Each row has a name. Each question is about the rows just above it.

[ 6.35  1.90  3.41  2.82 -1.67 -3.08  1.69  2.03  1.19  0.19 -0.86 -0.67
 -0.58 -1.24 -2.02 -0.63  2.08 -0.22  4.08  0.41 -2.69 -1.35  0.69 -1.36
  2.27  0.88 -2.27  0.13  0.80  0.35 -1.34  0.73 -0.43 -1.33 -0.33  2.88
  0.34  0.33 -0.81  0.83  1.37  2.18  3.35  2.70 -1.47  2.69 -1.60  0.36
 -5.12] -> L
[-0.79  0.17 -1.29  2.61 -0.22 -1.56  0.85 -1.94 -0.86  2.74  0.84 -2.05
  0.21 -2.12 -0.10 -0.19  3.58  0.33  1.11 -2.95  1.96 -1.22 -1.10 -2.52
  0.53  0.35  0.60  1.58  0.49 -2.04 -0.88  0.74 -0.43 -1.33 -1.54  3.05
 -0.14  1.51  0.17 -1.45  1.54 -1.47  2.90  2.59  1.90  2.75  0.23 -2.27
  1.89] -> Y
[-0.79  0.16 -1.29  1.52 -2.25 -0.89  1.10 -0.83  0.18  0.95  0.64 -1.14
  0.94 -2.13 -0.23  0.62  2.13  0.80 -0.60  0.65  2.18  0.72 -0.53 -1.25
  0.21 -0.67  1.68  0.91  0.97 -0.46 -0.11 -1.26  0.73 -0.45 -0.67 -0.68
  0.34 -0.18  0.32 -0.27  1.11  2.26  1.69  0.01 -0.20  1.48 -0.36 -2.08
  1.25] -> Q
[ 0.97  0.83  0.70  1.52 -2.26  2.47 -2.08 -0.16 -0.21 -2.83 -3.24  3.58
 -2.01  2.96  1.81  0.19 -2.99 -1.12  4.07  0.41 -2.69  0.72 -0.53 -1.25
  0.22  1.28 -1.56 -1.60 -0.91  0.22  0.99  1.14 -3.43  0.24  0.48 -0.94
  0.04  1.55  1.77  0.51 -1.87 -2.58 -2.33  0.04  1.30 -3.04 -0.63  2.36
 -0.91] -> T
[-3.79  3.43 -8.10  5.31 -7.23  0.30  2.18 -6.98  0.48 -0.70 -4.60  1.76
  1.35 -7.39  3.38  5.12  7.65  2.76  7.51  5.54  8.94 -1.91  1.80 -6.80
  0.09 -1.46  8.04  2.50  5.13 -3.29  1.85 -6.15 -3.94 -2.91 -3.65 -7.17
  2.55  3.63  7.47 -0.46  3.02  8.98  6.02  0.68  2.52  2.59 -4.64 -8.93
  7.07] -> D
Go on from [-0.79  0.16 -1.29] to the end of its row.
[ 1.52 -2.25 -0.89  1.10 -0.83  0.18  0.95  0.64 -1.14  0.94 -2.13 -0.23
  0.62  2.13  0.80 -0.60  0.65  2.18  0.72 -0.53 -1.25  0.21 -0.67  1.68
  0.91  0.97 -0.46 -0.11 -1.26  0.73 -0.45 -0.67 -0.68  0.34 -0.18  0.32
 -0.27  1.11  2.26  1.69  0.01 -0.20  1.48 -0.36 -2.08  1.25]
Go on from [ 4.07  0.41 -2.69] to the end of its row.
[ 0.72 -0.53 -1.25  0.22  1.28 -1.56 -1.60 -0.91  0.22  0.99  1.14 -3.43
  0.24  0.48 -0.94  0.04  1.55  1.77  0.51 -1.87 -2.58 -2.33  0.04  1.30
 -3.04 -0.63  2.36 -0.91]
After [ 1.52 -2.25], its row goes on with
[-0.89  1.10 -0.83  0.18  0.95  0.64 -1.14  0.94 -2.13 -0.23  0.62  2.13
  0.80 -0.60  0.65  2.18  0.72 -0.53 -1.25  0.21 -0.67  1.68  0.91  0.97
 -0.46 -0.11 -1.26  0.73 -0.45 -0.67 -0.68  0.34 -0.18  0.32 -0.27  1.11
  2.26  1.69  0.01 -0.20  1.48 -0.36 -2.08  1.25]
Go on from [ 0.73 -0.43 -1.33] to the end of its row.
[-0.33  2.88  0.34  0.33 -0.81  0.83  1.37  2.18  3.35  2.70 -1.47  2.69
 -1.60  0.36 -5.12]
The rest of the row after [-6.98  0.48 -0.70]:
[-4.60  1.76  1.35 -7.39  3.38  5.12  7.65  2.76  7.51  5.54  8.94 -1.91
  1.80 -6.80  0.09 -1.46  8.04  2.50  5.13 -3.29  1.85 -6.15 -3.94 -2.91
 -3.65 -7.17  2.55  3.63  7.47 -0.46  3.02  8.98  6.02  0.68  2.52  2.59
 -4.64 -8.93  7.07]
Go on from [ 0.72 -0.53 -1.25  0.21] to the end of its row.
[-0.67  1.68  0.91  0.97 -0.46 -0.11 -1.26  0.73 -0.45 -0.67 -0.68  0.34
 -0.18  0.32 -0.27  1.11  2.26  1.69  0.01 -0.20  1.48 -0.36 -2.08  1.25]

